Below are the code and all the weights of a small trained network. Each question names an input and a class and asks about switching units off, where a switched-off unit gives its printed mean instead of its output.

import numpy as np


def w(rows, s, z=0):
    codes = np.array(rows[::2]) - 128.0
    scale = np.full(codes.shape[1], s)
    scale[-1] = z or s
    return codes * scale


def f(y):
    return np.maximum(y, 0)


def log_softmax(a):
    a = a - a.max(-1, keepdims=True)
    return a - np.log(np.exp(a).sum(-1, keepdims=True))


def net(x, mask):
    res = np.array(x, float).reshape(1, 7) / 4 @ E
    y = f(res @ A[0][:, :-1].T + A[0][:, -1])
    res = res + np.where(mask, y, B[0][:, -1]) @ B[0][:, :-1]
    return log_softmax(res[-1] @ U[:, :-1].T + U[:, -1])


A, B = {}, {}
E = w([
[187,88,92,194,170,149,113,209,117,161,145],'x0',
[120,127,131,121,126,123,120,132,118,141,142],'x1',
[141,173,90,109,95,99,194,179,33,60,111],'x2',
[134,140,146,142,118,127,123,128,121,140,141],'x3',
[138,135,136,116,143,116,134,125,122,138,157],'x4',
[127,129,121,145,134,131,138,128,145,104,103],'x5',
[91,157,119,145,164,176,183,105,90,250,89],'x6',
],0.019)
A[0] = w([
[205,82,114,138,79,74,67,186,178,93,159,208],'N1',
[106,113,152,120,176,164,71,111,180,142,129,234],'N2',
[80,171,161,89,83,88,101,72,194,80,108,246],'N3',
[99,165,138,88,123,160,228,71,134,171,98,167],'N4',
[155,48,168,108,54,76,98,123,146,41,172,253],'N5',
[156,163,86,122,63,68,166,152,59,61,141,191],'N6',
[156,112,134,136,142,120,95,103,216,142,145,219],'N7',
[240,71,96,153,164,206,125,229,117,154,151,160],'N8',
[99,148,122,157,162,175,136,76,146,219,89,168],'N9',
[180,147,91,109,116,42,148,216,67,160,79,111],'N10',
[119,191,123,61,68,62,137,136,88,101,61,171],'N11',
[127,79,155,78,98,109,93,110,168,152,162,231],'N12',
[138,67,111,180,192,169,66,150,141,175,149,155],'N13',
[137,206,133,57,117,144,150,111,161,118,146,182],'N14',
[94,161,68,129,93,138,247,113,24,171,90,124],'N15',
[95,184,135,99,109,132,115,45,126,102,120,254],'N16',
],0.011,0.0072)
B[0] = w([
[175,14,62,157,147,232,52,72,182,47,163,228],'N1',
[99,81,120,102,148,93,93,58,116,218,63,199],'N2',
[158,45,178,81,87,105,179,97,177,178,149,232],'N3',
[25,110,161,157,93,71,166,154,102,140,155,211],'N4',
[254,89,112,80,119,158,150,129,172,210,85,253],'N5',
[190,165,133,89,128,204,93,247,85,41,223,252],'N6',
[161,67,151,165,116,76,44,6,143,200,76,195],'N7',
[132,179,49,232,225,128,129,174,165,116,51,244],'N8',
[91,125,200,97,206,85,154,61,20,158,98,225],'N9',
[169,173,83,181,124,112,108,221,100,89,110,211],'N10',
[153,167,122,52,63,172,200,112,79,119,224,227],'N11',
[127,77,139,101,113,90,102,67,201,141,139,190],'N12',
[152,145,99,123,227,161,130,64,112,183,81,213],'N13',
[103,89,140,108,89,162,175,115,125,120,161,183],'N14',
[71,252,105,194,80,138,172,125,102,79,153,251],'N15',
[106,81,185,64,36,100,109,103,102,160,180,214],'N16',
],0.0094,0.025)
U = w([
[165,77,186,66,73,86,105,102,210,159,127,252],'0',
[222,145,138,43,66,154,169,155,115,114,182,142],'1',
[161,100,72,158,134,136,34,87,180,129,118,182],'2',
[191,144,83,126,137,186,62,204,137,63,147,115],'3',
[26,88,209,94,106,50,114,110,91,154,127,104],'4',
[59,188,149,130,53,117,172,131,109,95,198,125],'5',
[137,173,125,130,217,122,176,111,104,195,88,112],'6',
[122,244,94,197,136,99,170,183,123,110,105,15],'7',
],0.011,0.0031)

Each question gives the input, the list of numbers given to net, and the class t.
The units are the neurons (one row each of A and B). Each row of codes is followed by its name. A weight is (code - 128) times the scale printed after its matrix; where a second scale follows, it is the last column's (A, B and U).
mask holds one flag per neuron, in row order. A switched-off neuron (its flag False) gives its mean, the last column of its row in B, instead of its output. The means were averaged over made-up inputs and are rounded, as every weight is.
A unit's drop is (log p(t) with every unit on - log p(t) with that unit switched off) / (log p(t) with every unit on - log p(t) with every unit switched off).
The circuit of an input: a set's keep is (log p(t) with only the set's units on - log p(t) with every unit switched off) / (log p(t) with every unit on - log p(t) with every unit switched off). Starting from the 12 units with the biggest drops (on a tie, the unit counted first), units are removed one at a time, each time the one whose removal leaves the highest keep (on an exact tie, the one counted first), for as long as the keep stays at least 0.8.
circuit, biggest first: the units of the circuit, biggest drop first
unit that matters most: the unit with the biggest drop
top k neurons: the k neurons with the biggest drops, biggest first
drop when u is switched off: that unit's drop, to one decimal
input [8,5,1,3,6,8,2], class 7: unit that matters most -> N8
input [0,-7,-5,0,8,2,3], class 4: circuit, biggest first -> N8, N5
input [-4,5,0,6,-2,-5,-8], class 0: top 2 neurons -> N12, N3
input [-3,6,0,8,6,4,5], class 4: top 2 neurons -> N6, N9
input [1,3,-4,-6,6,-8,-6], class 2: top 2 neurons -> N1, N16
input [-6,-8,0,3,-6,-6,-4], class 0: top 2 neurons -> N3, N15
input [1,2,-5,4,1,-6,0], class 2: top 4 neurons -> N3, N7, N12, N16
input [-8,3,1,-5,7,-2,6], class 5: top 2 neurons -> N15, N11
input [1,-4,-3,-3,-4,-3,-5], class 2: top 3 neurons -> N1, N16, N11
input [1,4,-2,5,8,2,1], class 6: top 2 neurons -> N1, N16
input [0,-1,0,5,5,3,7], class 4: top 2 neurons -> N9, N4
input [-8,-2,0,-2,-4,-7,5], class 4: top 2 neurons -> N6, N9
input [0,4,7,6,3,-7,1], class 5: top 3 neurons -> N15, N5, N8
input [3,-7,1,2,4,0,8], class 7: circuit, biggest first -> N15
input [0,2,7,-6,-6,-6,4], class 5: top 2 neurons -> N8, N11
input [-2,6,1,-8,-6,8,8], class 5: drop when N7 is switched off -> 0.1
input [-4,0,0,-3,8,-3,2], class 4: drop when N6 is switched off -> 0.2
